Below are the code and all the weights of a small trained network. Each question names an input and a class and asks about switching units off, where a switched-off unit gives its printed mean instead of its output.

import numpy as np


def w(rows, s, z=0):
    codes = np.array(rows[::2]) - 128.0
    scale = np.full(codes.shape[1], s)
    scale[-1] = z or s
    return codes * scale


def norm(h):
    return h / np.sqrt((h * h).mean(-1, keepdims=True) + 1e-5)


def f(y):
    return y / 2 * (1 + np.tanh(0.7978845608 * (y + 0.044715 * y**3)))


def log_softmax(a):
    a = a - a.max(-1, keepdims=True)
    return a - np.log(np.exp(a).sum(-1, keepdims=True))


def net(x, mask):
    res = np.array(x, float).reshape(1, 4) / 4 @ E
    u = 0
    for l in range(3):
        y = f(norm(res) @ A[l][:, :-1].T + A[l][:, -1])
        res = res + np.where(mask[u : u + 7], y, B[l][:, -1]) @ B[l][:, :-1]
        u += 7
    return log_softmax(norm(res)[-1] @ U[:, :-1].T + U[:, -1])


A, B = {}, {}
E = w([
[84,127,154,165,114,76],'x0',
[114,121,72,101,148,104],'x1',
[102,115,187,90,105,112],'x2',
[141,250,106,120,193,123],'x3',
],0.012)
A[0] = w([
[154,122,6,166,159,161,85],'0.n0',
[184,84,134,168,88,198,2],'0.n1',
[154,145,142,82,138,173,88],'0.n2',
[228,124,171,93,174,214,62],'0.n3',
[102,184,195,142,129,114,88],'0.n4',
[186,207,144,181,155,178,3],'0.n5',
[97,187,81,128,136,117,164],'0.n6',
],0.013,0.0045)
B[0] = w([
[157,89,25,2,189,241,254],'0.n0',
[100,184,247,119,157,31,189],'0.n1',
[194,97,122,10,50,56,164],'0.n2',
[203,110,209,130,42,83,214],'0.n3',
[197,79,203,52,206,136,206],'0.n4',
[29,124,145,218,52,171,224],'0.n5',
[190,119,93,171,230,102,232],'0.n6',
],0.0083,0.0057)
A[1] = w([
[183,185,112,151,39,155,37],'1.n0',
[156,93,79,109,103,156,195],'1.n1',
[81,131,150,77,109,149,183],'1.n2',
[19,70,130,142,78,88,129],'1.n3',
[120,121,5,82,141,97,150],'1.n4',
[102,129,136,86,172,63,112],'1.n5',
[123,89,160,106,140,170,4],'1.n6',
],0.014,0.0041)
B[1] = w([
[128,83,137,255,72,117,148],'1.n0',
[151,244,147,148,155,135,208],'1.n1',
[215,144,107,160,165,241,175],'1.n2',
[4,154,126,213,21,156,246],'1.n3',
[89,190,36,8,175,207,253],'1.n4',
[78,79,155,149,163,154,174],'1.n5',
[129,140,136,68,112,179,141],'1.n6',
],0.0088,0.0074)
A[2] = w([
[187,165,140,157,228,108,63],'2.n0',
[110,41,214,197,89,130,58],'2.n1',
[64,136,192,183,187,32,24],'2.n2',
[109,65,102,84,127,85,150],'2.n3',
[210,163,211,133,105,42,168],'2.n4',
[204,161,1,138,154,71,111],'2.n5',
[125,109,42,198,188,131,1],'2.n6',
],0.0096,0.0029)
B[2] = w([
[83,177,126,192,105,102,185],'2.n0',
[31,199,167,33,163,199,254],'2.n1',
[42,67,163,150,137,5,175],'2.n2',
[109,193,186,172,151,168,125],'2.n3',
[127,71,5,38,134,30,209],'2.n4',
[99,176,30,250,58,194,194],'2.n5',
[235,155,43,1,122,198,147],'2.n6',
],0.0074,0.0063)
U = w([
[47,111,191,151,12,153,169],'0',
[247,92,158,26,75,107,101],'1',
[114,179,58,65,179,202,253],'2',
[154,74,176,97,205,107,10],'3',
[179,174,120,209,124,150,63],'4',
[85,130,175,137,226,9,126],'5',
],0.016,0.0067)

Each question gives the input, the list of numbers given to net, and the class t.
The units are the neurons (one row each of A and B). Each row of codes is followed by its name. A weight is (code - 128) times the scale printed after its matrix; where a second scale follows, it is the last column's (A, B and U).
mask holds one flag per neuron, layer by layer. A switched-off neuron (its flag False) gives its mean, the last column of its row in B, instead of its output. The means were averaged over made-up inputs and are rounded, as every weight is.
A unit's drop is (log p(t) with every unit on - log p(t) with that unit switched off) / (log p(t) with every unit on - log p(t) with every unit switched off).
The circuit of an input: a set's keep is (log p(t) with only the set's units on - log p(t) with every unit switched off) / (log p(t) with every unit on - log p(t) with every unit switched off). Starting from the 12 units with the biggest drops (on a tie, the unit counted first), units are removed one at a time, each time the one whose removal leaves the highest keep (on an exact tie, the one counted first), for as long as the keep stays at least 0.8.
units of the circuit, in order: the units of the circuit, biggest drop first
k most important neurons: the k neurons with the biggest drops, biggest first
k most important neurons of layer l: the k neurons of layer l with the biggest drops, biggest first
drop of u: that unit's drop, to one decimal
input [-7,-7,-2,0], class 0: units of the circuit, in order : [0.n5]
input [-3,1,7,6], class 5: units of the circuit, in order : [0.n0; 1.n4]
input [-6,1,7,-4], class 0: 2 most important neurons : [0.n0; 0.n4]
input [5,-6,-6,7], class 4: 2 most important neurons of layer 0 : [0.n1; 0.n5]
input [-7,4,0,-6], class 1: 3 most important neurons of layer 0 : [0.n1; 0.n3; 0.n6]
input [-3,7,5,-5], class 0: 3 most important neurons : [0.n0; 1.n3; 0.n6]
input [-5,-2,-6,-2], class 1: 3 most important neurons of layer 0 : [0.n3; 0.n1; 0.n6]
input [-2,-8,-8,-2], class 0: 2 most important neurons : [0.n5; 0.n4]
input [0,-3,0,4], class 5: 3 most important neurons : [0.n0; 0.n6; 0.n4]
input [-2,-5,-5,-1], class 0: 2 most important neurons of layer 0 : [0.n5; 0.n4]
input [-6,-1,-1,-8], class 0: 4 most important neurons : [0.n0; 0.n4; 0.n6; 1.n3]
input [-4,8,3,-8], class 0: 3 most important neurons : [0.n0; 1.n3; 0.n6]
input [-7,-6,-2,3], class 0: 2 most important neurons : [0.n5; 1.n0]
input [3,-7,-7,-3], class 5: 2 most important neurons : [0.n1; 2.n2]
input [-4,-1,0,1], class 1: units of the circuit, in order : [0.n3]
input [6,0,-2,7], class 5: 2 most important neurons of layer 0 : [0.n0; 0.n4]
input [4,4,4,0], class 0: 2 most important neurons : [0.n0; 1.n3]
input [7,6,1,-2], class 0: 2 most important neurons : [0.n0; 1.n3]
input [-2,-1,-6,-8], class 0: 2 most important neurons of layer 0 : [0.n1; 0.n4]
input [-4,2,1,-5], class 0: units of the circuit, in order : [0.n0]
input [-2,0,8,8], class 5: 2 most important neurons : [0.n0; 1.n4]
input [-6,-1,-7,-5], class 1: 2 most important neurons : [0.n3; 0.n1]
input [1,-8,0,-1], class 5: drop of 0.n0 : 0.5
input [-1,-5,4,4], class 1: drop of 0.n4 : 0.6
input [5,-5,6,7], class 5: drop of 1.n2 : 0.0
input [6,-3,2,3], class 5: drop of 0.n0 : 0.1
input [3,2,8,5], class 5: most important neuron : [0.n0]
